[128 = 0]

[152 120 112 161 151 105 109 101 183 110 154 100 131 108  86 114  96 160
 120 141 179 103 133 130 121  87 113 144 124 144 165  81 109 124 130 119
  98 104 115 134  19 112 150 113 163 127 134 134 119 121 130 104 124 118
 126 126 121 158 106  64  95 136]
<2>/[10]
[112 139  98 128 131  93  67 131 155 135 125 147 121 125 122 133  71 147
 136 105 154 144 128 143 103 108 114 111 137 139 126 121 143 135 141 120
 122 115 106 143  87 107 126 133 122 130 135 133 148 125 133 162 143 129
 138 127 133 148  95 111 125 127]
<2>/[10]
[138 147 103 137 140 124  47 144 148 115 135 166 154 105 132 130 118 119
 156 138 152 136  83 126 117 100 126 121 115 122 154 128 147 125 168 126
 121 126 120 123  58  90 123  93 141  80 139 119  92  90 114 112 133 119
 122 131 140 116  94 134 139 113]
<2>/[14]
[121 124  76 117 166 100 109  89 128 132 133 152 141 109 125 163 106 171
 173 148 140 102 128 100 101 125 112 126 145 121 143 130 127 111 120 129
 115 122 158 128  79  87 120 115 152 115 118 112 108 119 105 151 127 122
 133 130 129 141  71 139 119 125]
<2>/[14]
[167 131  92 157 139 129 118 138 194 107 137 136 126 123 140 132  82 107
 155 127 176 128   7  90 121  96 104 123 143 126 158 135 118 133 178 126
  90 119 119 126  45  77 108 101 127 104 113 102  98 109 125  98  94 128
 117 140 101 149 107 142 127 134]
<2>/[11]
[121 137 125 118 125 132 145 133 110 138 133 167 127 128 141 143 100 108
 125 107 167 132  89 124 137 126 116 119 122 151 125 122 122 158 120 121
 117 123 116 130 131 123 112 131 112 134 138 118 127 122 128 146 102 140
 138 148 122 125 101 145 158 122]
<2>/[11]
[145 139 125 109 132 147 170 150 136 117 110 146 144 131 140 137 126 104
 186 129 126 134  31 105 145 115 117 106 126 127 143 137 115 144 179 108
 112 121 131 111   4  70  98  87 125 108 149 107 106 144 119 128   4 121
 137 133 145 136  93 147 132 130]
<2>/[14]
[141 125  79 138 179 126 136 129 132 119 131 116 133 121  91 118 134 149
 175 138 139 146 156 127 149 119 135 120 154 136 129 134 107 123 144 127
 125 120 127 124  52  85 120 105 134 117 148 148 107 134 131 134 124 121
  93 116 161 139  88 129 126 130]
<5>/[14]
[154 135 105 162 130 140 116 121 121 109 129 164  89 121 155 134 128 152
 150 119 126 120 101 115 116 120 118 119 137 130 133 129 122 138 134 104
 124 124 141 147 104  86 147 133 128 120 129 124 113 134 128 119 127 113
 127 114 116 117  81 141 123 126]
<5>/[14]
[139 116 109 111 137 136 116 160 172 180 121 181 118 106 132 130  54 124
 133 118 171 155  56 154 117 140 111 123 113 140 149 129 128 146 161 133
  89  99 124 112 114 108 121 115 155 132 141  98  88 111 118 121 105 130
 144 143 140 150 134 131  89 126]
<2>/[11]
[158 122  97 152 145 130 119 152 175 126 128 146 139 123 118 118 105 151
 119 121 169 140 122 123 126 130 128 151 136 130 138 122 128 153 165 118
 122 112  97 130  66 121 137 125 118 136 134 145 121 124 144 121 136 136
 118 125 152 113 109 139 130 123]
<5>/[10]
[157 107 112 111 112 139 167 136 124 110 126 138 144 141 106 117 104 128
 146 115 141 124 145 121 138 110 149 125 140 136 130 135 124 138 130 117
 146 130 137 119  63 112 122 120 106 134 134 146 123 154 121 137 155 117
 131 134 150 142  90 135 142 116]
<5>/[14]
[159 141  91 174 134 114  98 158 180 107 128 114 141 114 146 131 149 116
 105 133 152 127 130 108  97 134 135 164 148 116 199  84 129 129 177 135
  72 121 112 150  38 128 149 140 134 112 129 138  86 122 139 103 152 111
 122 159 110 116  83 132 129 140]
<5>/[10]
[154 113 105 147 155 127 128 138 161 131 148 109 137 109 121 145 134 136
 108 139 135 137 128 116 125 132 141 144 148 135 120 123 134 161 141 122
 127 121 103 144  81 151 142 115 120 117 121 141 137 113 128 115 154 122
  97 144 134 125 113 122 125 131]
<2>/[10]
[ 99 152 105 158 121 114 147 129 135 112 116 146 130 119 122 139 112 115
 155 125 140 131 167 108 118 113 139 151 133 117 143 126 118 139 148 129
  83 139 108 133  35 111 120 123 140 113 131 145 103 134 119 140 123 132
 133 137 151 132  61 118 132 135]
<5>/[11]
[136 149 108 139 133 108 124 131 104 118 118 201 135 111 117 139 136 135
 160 119 165 112 186 139 121 127 110 127 124 122 148 138 126 115 155 121
 114 119 129 113  17 108 134 128 132 133 136 153  86 120 123 130 137 133
 125 134 154 111  61 128 130 133]
<2>/[14]
[123 148 121 119 137 125 134 155 112 124 122 159 129 120 114 138 109 136
 140 111 136 168 164 141  93 126 141 122 146 142 117 146 133 136 154 116
 129 120 115 167  26  95  96 104 110 124 149 124 110 128 128 144 125 123
 115 135 164 127 100 129 159 122]
<2>/[14]
[151 127 123 151 126 125 132 134 132 116 129 150 135 130 132 148 110 139
  82 125 130 133 110  78 109 122 139 152 136  86 125 109 143 131 181 119
 127 127 126 126  90 129 139 124 114 129 126 126 104 143 139 132 135 123
 127 125 138 134  97 157 129 129]
<5>/[14]
[107 127 135 150 104 102 132 147 153 123 123  55 129 120 119 101 154  95
  91 122 116 132 236 127 131 114 135 132 144 120 161 140 102 146 148 135
  90 162 112 148  29 140 123 122 119 111 125 129  84 111 140 137 166 173
 129 134 109  99 121 104 119 143]
<2>/[8]

[129 113 131 123 131 119 117 142 144 103 124 118 115 114 137 142 148 125
 117 145 128 129 125 145 123 134 125 160 136 129 126 125 117 122 149 157
 131 110 134 141 132 118 118 140 146 123  80 136 131 126 128  54 121 140
 146 148 126 127 127 126 139 128]
Tetez/Y
[110 119 133 122 103 138 126 132 128 117 130 153 167 119 114 141 152 116
 126 152 122 126 135 151 123 140 135 125 122 167 101 127 110 133 128 153
 144 113 140 147 136 109 120 136 135 128 110 127 128 123 120 122 125 138
 150 142 121 145 162 109  93 134]
Tetez/B
[112 128 136 131 103 114 128 143 131 107 137 133 129 128 124 141 149 135
 117 138 119 117 126 117 107 140 128 139 122 151  99 124 120 133 139 158
 134 118 138 139 135 111 129 134 150 137  95 132 130 118 126  89 123 146
 139 144 127 130 143 115 130 125]
Tetez/F
[117 122 131 119 129 121 126 145 126 119 122 122 122 130 133 142 142 126
 130 142 124 125 128 133 135 139 136 140 140 132 110 126 112 127 134 150
 138 104 131 136 133 104 130 124 154 140  96 128 134 125 121  72 127 136
 153 143 121 120 134 117 131 132]
Tetez/B
[123 127 126 127 118 127 127 123 118 119 129 161 164 121 125 138 133 117
 127 152 126 115 133 133 125 146 140 139 126 102 111 132 114 138 122 149
 151 121 143 153 135  96 113 121 137 128 129 119 128 121 121 120 138 122
 145 129 126 154 163 113 135 133]
gorik/B
[104 120 132 130  98 140 135 132 122 110 124 165 154 120 126 136 144 123
 120 153 130 120 129 126 129 143 137 138 124 143 104 133 114 129 131 156
 146 119 153 149 140 100 123 131 141 123 111 130 133 130 120  99 135 137
 156 137 123 149 149 109 125 131]
Tetez/B
[164 131 117 132 125 119 142 119 109 132 131 139 157 137  99 122 113 123
 125 130 120 111 137 100 114 136 147 134 114 143 149 131 143 128 119 114
 141 144 118 130 124 110 140 120 141 125 169 121 133 116 128 201 127 124
 108 115 139 131 134 137 131 129]
kuril/B
[121 124 139 124 115 137 132 138 131 108 134 138 141 132 122 145 133 140
 129 150 128 111 124 119 125 136 136 144 134 129 119 124 117 140 146 157
 151 114 132 144 133  99 129 138 124 127 102 123 129 126 127  83 131 130
 139 142 122 128 139 116 134 127]
Tetez/F
[168 132 126 118 144 126 141 126 113 143 134 140 155 142 126 115 120 119
 135 145 128 147 129 159 124 131 143 125 132 120 136 136 120 131 118 115
 154 119 120 124 121 110 134 119 141 134 145 122 132 104 130 183 132 108
 149 125 120 129 141 136 118 137]
kuril/W
[116 131 128 136 103 129 137 130 115 112 122 163 177 116 116 141 136 127
 117 149 117 117 134 124 115 139 144 139 119 142  88 133 124 134 128 154
 145 128 143 140 143 108 124 123 130 128 129 130 132 125 120 136 135 152
 125 140 136 154 151 119 126 123]
Tetez/B
[115 127 132 128  85 130 130 137 130 114 122 122 143 134 123 135 146 117
 123 149 122 118 126 122 127 137 138 127 116 138 119 126 124 131 124 148
 124 126 137 131 143 109 137 132 132 109 112 132 129 132 121 149 117 139
 125 143 129 130 145 125 121 141]
Tetez/B
[121 123 137 125 117 138 143 143 124 122 138 145 184 135 124 144 126 126
 128 165 125 116 127 154 122 133 132 148 131 129 110 132  94 138 135 167
 163 108 136 132 135 102 133 130 136 131 114 122 127 127 118 118 127 117
 157 150 122 140 153 124 120 132]
gorik/W
[116 121 140 122 127 136 124 143 110 115 145 159 188 129 128 147 111 127
 125 159 127 109 123 138 121 137 153 151 131 138 115 134 115 140 140 173
 155 121 128 122 136 101 129 132 120 137  93 125 125 177 125 109 138 115
 146 139 118 139 153 121 125 126]
Tetez/W
[166 125 125 128 137 126 140 116 117 126 135 160 156 134 125 132 131 133
 136 128 124 111 143 125 125 141 141 126 125 117 136 126 121 131 111 122
 157 128 130 154 129 123 126 119 142 130 175 119 132 121 132 164 135 125
 131 119 125 171 146 129 127 138]
kuril/B
[129 128 132 122 104 134 132 134 117 123 128 152 171 137 124 142 122 120
 123 151 135 112 127 142 120 140 137 132 126 130 116 135 124 146 124 158
 148 124 125 132 130  94 136 138 139 126 127 122 124 116 126 157 121 122
 143 138 123 138 167 107 110 134]
Tetez/W
[116 125 122 119 120 126 121 136 129 123 129 129 146 126 135 137 123 144
 129 157 124 121 130 143 126 133 132 132 131 121 117 137 110 128 137 150
 143 121 133 131 132 114 128 133 138 126 108 131 130 129 128 105 125 126
 141 153 129 129 138 130 126 129]
Tetez/B
[128 119 126 120 131 125 125 134 143 119 130 148 119 122 148 138 164 120
 116 125 128 134 127 150 123 147 130 136 132 120 108 127 102 133 126 138
 139 120 132 143 131 108 121 125 150 128 115 138 134 126 129  56 120 128
 163 135 114 129 131 108 124 138]
gorik/Y
[117 139 131 126 142 127 133 144 139 112 120 110 131 114 134 124 139 130
 131 138 124 125 139 159 123 133 127 155 132 130 115 122 114 123 136 159
 111 116 133 130 125 126 110 125 134 123 109 132 131 141 119  60 128 140
 160 162 127 128 120 128 138 125]
Tetez/Y
[134 116 123 130 145 125 147 130 113 141 135 149 154 117 124 125 125 117
 131 136 125 114 130 134 126 135 141 134 142 124 139 133 117 133 117 127
 150 122 129 132 123 121 140 117 134 146 156 154 128 130 122 155 133 121
 136 121 127 147 151 129 115 129]
kuril/B
[ 93 123 144 121  99 138 118 148 135 106 131 141 154 116 132 139 149 128
 123 157 129 130 128 167 120 140 125 145 128 134  95 124 105 129 136 167
 133  91 149 126 137 107 120 130 131 126  93 126 144 125 125  88 118 134
 163 163 122 130 148 115 121 124]
Tetez/W
[151 130 120 131 141 118 128 131 125 127 127 128 129 143 127 133 130 133
 129 137 119 111 128 108 130 137 128 154 128 132 145 126 128 130 136 141
 131 128 110 118 127 121 128 131 147 107 135 132 129 125 127  97 123 132
 127 126 132 134 127 134 149 134]
kuril/S
[103 128 136 125 106 128 123 140 130 123 134 127 158 122 118 136 133 122
 131 151 123 124 129 145 124 132 129 128 128 129 114 134 120 141 137 166
 158 110 144 123 139 109 131 130 126 123  88 133 119 128 121 131 117 125
 138 169 125 131 135 124 121 131]
Tetez/W
[188 116 115 126 162 121 142 112 126 136 129 149 129 126 128 124 146 126
 139 130 128 107 134 161 129 136 139 135 126 106 146 133 117 131 115 135
 135 125 117 142 120 115 111 114 148 131 169 126 130 102 138 120 134 122
 142 124 139 140 129 137 140 137]
kuril/Y
[108 125 149 127  83 118 123 141 128 113 124 134 161 127 118 138 143 132
 120 156 122 121 130 127 120 143 129 133 124 155 105 122 113 126 148 167
 133 109 139 142 141 105 127 137 135 119 108 127 133 123 119 132 104 134
 147 156 123 137 158 117 117 123]
Tetez/B
[135 117 121 121 128 120 128 150 136 118 121 130 100 117 129 135 158 125
 127 136 129 127 131 146 122 139 131 141 129 121 120 120 132 130 130 142
 117 161 132 143 124 121 128 128 154 123 108 133 128 128 113  54 131 134
 145 144 125 132 122 123 133 125]
Tetez/Y
[111 126 136 122 121 129 123 135 128 121 134 129 145 133 132 125 131 128
 129 144 129 127 125 135 112 133 140 141 129 125 116 126 125 139 134 117
 143 115 134 129 130 110 121 134 133 124  94 129 125 128 117 106 126 124
 141 144 118 133 141 125 128 132]
gorik/B
[104 124 130 125 113 132 129 142 117 113 135 172 174 119 119 139 140 120
 125 157 124 119 132 144 124 140 135 148 128 141 106 126 114 134 139 169
 140 131 143 141 140 104 115 134 133 126 103 123 132 127 124 105 125 134
 148 158 138 144 160 123 122 123]
Tetez/B
[113 132 138 127 102 127 126 139 131 118 130 143 162 127 126 135 137 115
 125 152 126 125 121 151 127 138 134 130 127 121 104  97 105 134 125 151
 136 116 148 131 137 107 124 135 138 134 113 127 126 122 121 125 121 132
 153 152 124 135 153 119 114 128]
Tetez/B
[121 122 123 123 128 127 118 153 137 119 125 101 118 117 129 130 159 124
 136 136 128 132 149 156 119 129 118 149 128 134 139 123 116 128 137 156
 102 105 136 133 126 117 113 122 146 123 100 131 127 134 124  73  96 137
 146 169 126 126 118 134 129 123]
Tetez/Y
[157 121 115 132 120 120 140 110 113 129 120 159 143 144 116 130 129 128
 126 124 123 106 131  94 124 151 136 124 119 120 142 131 129 136 119 124
 145 135 120 147 127 111 137 119 149 126 180 120 129 111 118 170 133 131
 111 105 132 145 155 122 131 136]
kuril/B
[126 124 135 129  98 119 132 130 120 112 124 152 146 130 114 144 139 110
 113 148 126 115 124 103 120 146 151 123 123 131 131 130 127 142 136 141
 160 121 132 137 141 100 139 132 147 127 121 125 133 117 120 127 124 139
 136 138 130 149 161 106 122 131]
Tetez/B
[180 124 116 144 146 120 146 119 116 135 132 149 146 138 121 120 121 113
 133 130 132 114 130 117 123 135 148 127 122 115 149 131 135 132 115 116
 152 109 118 126 119 110 141 115 147 150 174 119 129 117 130 166 131 120
 129 106 133 142 139 133 129 134]
kuril/B
[111 117 134 123 105 128 130 135 118 122 125 138 155 131 119 145 136 126
 130 152 121 110 134 129 127 143 134 144 132 137 110 130 117 137 140 153
 150 117 129 145 150 105 137 144 143 129 100 131 125 119 121 115 130 131
 136 112 131 143 151 109 127 127]
Tetez/B
[114 126 137 133 101 131 138 133 104 107 128 136 171 126 100 137 131 126
 127 146 134 114 128 108 123 142 146 131 121 138 116 128 127 132 132 160
 133 125 127 142 132 107 129 130 131 114 115 127 126 126 119 129 124 141
 126 145 137 160 148 121 126 128]
Tetez/B
[116 108 131 126  85 128 128 134 137 113 126 149 150 118 125 133 143 118
 127 141 128 114 130 146 127 142 131 124 126 142 104 128 118 128 132 143
 133 118 149 139 136 122 128 123 136 128 119 124 132 127 114 120 134 141
 135 147 131 138 147 119 118 132]
Tetez/B

[148 104 118 142 132 137 136 131 141 138 126 131 115 135 123 122 121 105
 119 136 105 148 120 123 117 128 144 125 148 137 144 140 116 112 130 129
 131 133 134 129  92 130 131 113 120 132 132 125 123 144 158 122 128 133
 124 109 132 132 133 125 118 138]
las/bif
[145 110 119 136 129 137 135 130 133 117 135 125 114 140 131 141 117 121
 112 131  88 140 120  99 137 115 141 150 133 109 119 167 137 126 138 126
 115 108 110 122 114 140 133 156 125 129 125 110 112 118 115 101 118 136
 139 140 128 139 132 135 123 151]
gab/dasi
[157 109 133 136 118 129 126 138 138 147 120 128 116 146 120 135 121 136
 119 127 107 157 129 132 137 127 153 124 172 120 123 128 119 111 134 128
 116 117 147 136  71 133 119 116 119 134 133 126 127 132 152  98 134 117
 159 104 141 141 132 131 112 141]
las/bif
[154 112 130 145 118 135 119 129 142 154 127 123 118 136 120 130 126 122
 126 137 128 158 122 123 129 135 131 105 156 117 130 125 110 109 138 128
 127 149 152 137  92 110 136 102 119 129 131 121 130 133 155 107 142 125
 138 107 140 136 127 115 111 144]
las/setar
[137 120 113 132 116 127 116 119 133 130 134 117 115 136 125 138 122 123
 109 133  95 135 118 109 144 128 134 139 140 110 122 141 119 116 145 124
 103 131 125 122 106 121 131 138 129 119 119 110 128 122 128 112 122 133
 142 119 134 128 131 122 147 145]
las/bif
